M =
[[152 123 142 123 108 103]
 [141 127 121 107 102 108]
 [135 113 118 107 101 111]
 [106 156 103 112 128 144]
 [109 125 103 110 120 136]
 [154 138 146 128 113 105]
 [117 112 133 147 153 149]
 [149 104 154 148 131 115]]
Indices start at 1.
(1, 1): 152
(7, 5): 153
(2, 1): 141
(1, 6): 103
(4, 3): 103
(3, 1): 135
(1, 5): 108
(5, 6): 136
(2, 3): 121
(4, 6): 144
(3, 6): 111
(4, 1): 106
(6, 4): 128
(3, 5): 101
(8, 6): 115
(7, 3): 133
(5, 1): 109

m =
[[121 118 127 132 127 130 123 137 125]
 [124 118 129 130 131 129 126 136 127]
 [125 122 124 123 130 134 126 133 122]
 [130 137 132 134 128 123 126 127 141]
 [119 120 128 130 128 131 126 133 123]
 [144 149 126 120 131 129 135 111 141]
 [124 123 127 122 126 130 128 127 121]
 [129 135 131 135 125 123 128 127 139]
 [122 112 125 127 131 135 125 139 114]
 [130 133 131 132 128 121 127 128 140]
 [143 152 125 123 127 126 136 110 140]
 [126 124 126 122 129 132 131 131 119]]
Indices start at 1.
(1, 1): 121
(3, 7): 126
(3, 3): 124
(6, 3): 126
(2, 3): 129
(1, 6): 130
(1, 8): 137
(9, 2): 112
(3, 1): 125
(5, 9): 123
(2, 6): 129
(4, 1): 130
(1, 3): 127
(12, 6): 132
(7, 3): 127
(7, 8): 127
(8, 8): 127
(9, 6): 135
(11, 4): 123
(6, 2): 149
(2, 1): 124
(5, 6): 131
(11, 7): 136
(9, 8): 139
(10, 8): 128
(5, 8): 133
(12, 5): 129
(4, 4): 134
(3, 2): 122
(8, 5): 125
(3, 5): 130
(1, 9): 125
(6, 8): 111
(5, 5): 128
(4, 5): 128
(6, 7): 135

arr =
array([[129, 131, 125, 129, 126, 128, 129, 137, 123, 141],
       [115, 135, 139, 125, 137, 141, 133, 124, 126, 124],
       [130, 131, 127, 127, 128, 127, 129, 110, 121, 120],
       [105, 137, 150, 128, 122, 140, 123, 136, 112, 139],
       [128, 128, 129, 128, 128, 130, 128, 138, 131, 135],
       [127, 132, 133, 132, 128, 130, 126, 129, 123, 129],
       [129, 133, 133, 134, 125, 127, 126, 134, 122, 130],
       [126, 128, 118, 119, 122, 128, 140, 141, 134, 147],
       [133, 129, 126, 130, 122, 126, 129, 130, 128, 130],
       [131, 126, 121, 122, 124, 130, 136, 135, 136, 139],
       [132, 129, 122, 127, 122, 127, 130, 138, 124, 145],
       [106, 133, 148, 123, 141, 145, 124, 125, 126, 126],
       [131, 128, 125, 132, 130, 120, 126, 115, 121, 115],
       [131, 130, 130, 133, 124, 124, 127, 123, 123, 121],
       [128, 129, 129, 127, 133, 131, 129, 121, 128, 124]])
Indices start at 1.
(1, 1) -> 129
(10, 7) -> 136
(6, 2) -> 132
(8, 5) -> 122
(14, 10) -> 121
(7, 1) -> 129
(2, 4) -> 125
(15, 9) -> 128
(9, 4) -> 130
(6, 6) -> 130
(7, 8) -> 134
(7, 4) -> 134
(7, 2) -> 133
(12, 6) -> 145
(6, 1) -> 127
(4, 9) -> 112
(14, 5) -> 124
(2, 3) -> 139
(7, 7) -> 126
(9, 10) -> 130
(1, 4) -> 129
(11, 1) -> 132
(11, 6) -> 127
(1, 2) -> 131
(4, 8) -> 136
(7, 9) -> 122
(8, 8) -> 141
(10, 5) -> 124
(10, 9) -> 136
(12, 8) -> 125
(11, 7) -> 130
(11, 4) -> 127

a =
[[120 135 145 131 111 126 140 137 118 121 138 139 126]
 [129 130 129 125 128 142 140 117 117 133 131 127 111]
 [118 123 132 129 124 119 132 142 132 130 142 142 133]
 [125 129 120 132 139 130 120 123 139 137 125 114 140]
 [133 131 128 137 130 118 126 132 126 115 118 123 118]
 [135 107 122 135 124 101 124 147 137 118 133 140 131]
 [119 132 126 128 137 125 119 136 142 133 125 139 150]]
Indices start at 1.
(1, 1) => 120
(6, 9) => 137
(1, 12) => 139
(5, 2) => 131
(2, 5) => 128
(6, 12) => 140
(4, 5) => 139
(7, 4) => 128
(3, 11) => 142
(2, 3) => 129
(6, 1) => 135
(3, 13) => 133
(7, 7) => 119
(3, 3) => 132
(2, 12) => 127
(5, 13) => 118
(4, 2) => 129
(1, 3) => 145
(6, 3) => 122
(5, 9) => 126
(7, 11) => 125
(7, 2) => 132
(3, 6) => 119
(7, 10) => 133
(1, 7) => 140
(7, 1) => 119
(7, 8) => 136

data =
[[133 122 129 123 125 127]
 [132 129 137 123 125 114]
 [132 131 125 136 125 122]
 [125 125 132 136 150 122]
 [125 121 121 134 117 141]
 [134 130 135 113 135 138]
 [130 123 126 120 121 103]]
Indices start at 1.
(1, 1) = 133
(6, 5) = 135
(5, 1) = 125
(3, 5) = 125
(5, 2) = 121
(2, 5) = 125
(7, 1) = 130
(4, 3) = 132
(6, 3) = 135
(3, 4) = 136
(6, 4) = 113
(2, 6) = 114
(4, 4) = 136
(2, 1) = 132
(4, 2) = 125

A =
[[111 129 135 104 132 113 140]
 [110 134 137 114 137 116 138]
 [103 133 146 118 129 120 146]
 [112 130 141 111 134 119 145]
 [120 129 133 120 128 121 127]
 [108 134 149 122 132 122 135]
 [110 129 143 112 129 118 141]
 [112 133 145 121 134 121 135]
 [116 133 139 123 134 122 132]
 [103 135 144 121 130 119 139]
 [111 130 136 107 134 116 148]]
Indices start at 1.
row 1 col 1	111
row 7 col 1	110
row 5 col 3	133
row 6 col 6	122
row 1 col 4	104
row 1 col 2	129
row 4 col 1	112
row 11 col 3	136
row 5 col 4	120
row 6 col 3	149
row 3 col 6	120
row 7 col 6	118
row 9 col 3	139
row 7 col 5	129
row 5 col 7	127
row 11 col 2	130
row 5 col 5	128
row 8 col 3	145
row 3 col 2	133
row 5 col 2	129
row 10 col 6	119
row 2 col 5	137
row 6 col 5	132
row 2 col 7	138
row 2 col 1	110
row 6 col 1	108
row 9 col 7	132

B =
[[128 127 126 122 131 122 127]
 [127 150 121 136 129 127 115]
 [130 125 126 126 129 120 136]
 [130 130 128 121 131 124 122]
 [121 136 124 130 123 127 131]
 [124 134 124 135 121 133 129]
 [128 129 123 126 127 126 134]
 [127 129 126 129 125 124 133]
 [128 140 126 125 132 123 122]
 [122 137 124 133 120 129 129]
 [133 133 119 133 120 122 114]
 [128 127 123 126 126 126 133]
 [132 131 118 129 125 127 113]
 [129 129 123 129 125 126 133]]
Rows and columns are counted from 1.
row 1 col 1: 128
row 10 col 6: 129
row 7 col 7: 134
row 14 col 6: 126
row 8 col 6: 124
row 13 col 4: 129
row 8 col 2: 129
row 5 col 4: 130
row 9 col 1: 128
row 12 col 4: 126
row 3 col 4: 126
row 11 col 3: 119
row 8 col 5: 125
row 4 col 6: 124
row 11 col 2: 133
row 4 col 4: 121
row 7 col 4: 126
row 11 col 1: 133
row 12 col 3: 123
row 1 col 3: 126
row 13 col 1: 132
row 11 col 7: 114
row 7 col 2: 129
row 10 col 1: 122
row 13 col 2: 131
row 4 col 3: 128
row 3 col 7: 136
row 6 col 6: 133
row 5 col 6: 127
row 6 col 2: 134
row 8 col 1: 127
